Here is a tiny trained network, its code and every weight. The questions are about switching its units off for an input and a class, where a switched-off unit gives its printed mean instead of its output.

import numpy as np


def w(rows, s, z=0):
    codes = np.array(rows[::2]) - 128.0
    scale = np.full(codes.shape[1], s)
    scale[-1] = z or s
    return codes * scale


def norm(h):
    return h / np.sqrt((h * h).mean(-1, keepdims=True) + 1e-5)


def f(y):
    return y / 2 * (1 + np.tanh(0.7978845608 * (y + 0.044715 * y**3)))


def log_softmax(a):
    a = a - a.max(-1, keepdims=True)
    return a - np.log(np.exp(a).sum(-1, keepdims=True))


def net(x, mask):
    res = np.array(x, float).reshape(1, 2) / 4 @ E
    u = 0
    for l in range(3):
        y = f(norm(res) @ A[l][:, :-1].T + A[l][:, -1])
        res = res + np.where(mask[u : u + 5], y, B[l][:, -1]) @ B[l][:, :-1]
        u += 5
    return log_softmax(norm(res)[-1] @ U[:, :-1].T + U[:, -1])


A, B = {}, {}
E = w([
[207,150,145,171],'x0',
[156,133,114,247],'x1',
],0.013)
A[0] = w([
[239,180,137,155,217],'L0N0',
[145,120,172,175,214],'L0N1',
[159,116,131,92,134],'L0N2',
[2,104,131,154,19],'L0N3',
[60,165,124,153,244],'L0N4',
],0.013,0.0011)
B[0] = w([
[135,88,212,255,255],'L0N0',
[144,134,158,74,183],'L0N1',
[165,240,181,189,146],'L0N2',
[64,87,115,218,246],'L0N3',
[108,60,115,103,184],'L0N4',
],0.01,0.0069)
A[1] = w([
[142,207,126,59,29],'L1N0',
[141,143,107,181,246],'L1N1',
[107,142,121,173,81],'L1N2',
[6,62,38,140,144],'L1N3',
[86,88,168,78,209],'L1N4',
],0.013,0.0013)
B[1] = w([
[160,168,134,5,151],'L1N0',
[182,93,176,85,165],'L1N1',
[100,145,124,34,154],'L1N2',
[7,202,2,154,252],'L1N3',
[143,110,183,189,162],'L1N4',
],0.0084,0.012)
A[2] = w([
[201,181,210,123,4],'L2N0',
[42,133,40,129,63],'L2N1',
[2,98,4,113,123],'L2N2',
[159,155,195,68,243],'L2N3',
[193,193,72,120,183],'L2N4',
],0.0091,0.003)
B[2] = w([
[98,149,58,150,156],'L2N0',
[85,191,103,156,198],'L2N1',
[42,252,60,196,244],'L2N2',
[125,33,104,129,159],'L2N3',
[70,143,144,87,128],'L2N4',
],0.012,0.011)
U = w([
[237,64,196,209,255],'0',
[34,188,65,148,55],'1',
[178,91,123,2,126],'2',
],0.017,0.00089)

Each question gives the input, the list of numbers given to net, and the class t.
The units are the neurons (one row each of A and B). Each row of codes is followed by its name. A weight is (code - 128) times the scale printed after its matrix; where a second scale follows, it is the last column's (A, B and U).
mask holds one flag per neuron, layer by layer. A switched-off neuron (its flag False) gives its mean, the last column of its row in B, instead of its output. The means were averaged over made-up inputs and are rounded, as every weight is.
A unit's drop is (log p(t) with every unit on - log p(t) with that unit switched off) / (log p(t) with every unit on - log p(t) with every unit switched off).
The circuit of an input: a set's keep is (log p(t) with only the set's units on - log p(t) with every unit switched off) / (log p(t) with every unit on - log p(t) with every unit switched off). Starting from the 12 units with the biggest drops (on a tie, the unit counted first), units are removed one at a time, each time the one whose removal leaves the highest keep (on an exact tie, the one counted first), for as long as the keep stays at least 0.8.
circuit, biggest first: the units of the circuit, biggest drop first
most important unit: the unit with the biggest drop
drop of u: that unit's drop, to one decimal
input [1,-2], class 2: circuit, biggest first -> [L0N0; L1N3; L2N2; L0N3]
input [0,-4], class 2: circuit, biggest first -> [L0N3; L1N3; L2N2]
input [5,-5], class 0: circuit, biggest first -> [L1N3; L2N2]
input [3,-5], class 2: most important unit -> L2N2
input [-2,-8], class 2: circuit, biggest first -> [L0N3; L1N3; L0N2; L2N2]
input [-1,-6], class 2: circuit, biggest first -> [L0N3; L1N3; L2N2]
input [-1,-8], class 2: circuit, biggest first -> [L0N3; L1N3; L2N2]
input [6,-7], class 2: circuit, biggest first -> [L2N2; L1N3]
input [1,-7], class 2: drop of L1N3 -> 0.1
input [1,-4], class 2: drop of L1N3 -> 0.2
input [0,3], class 0: drop of L1N3 -> 0.8
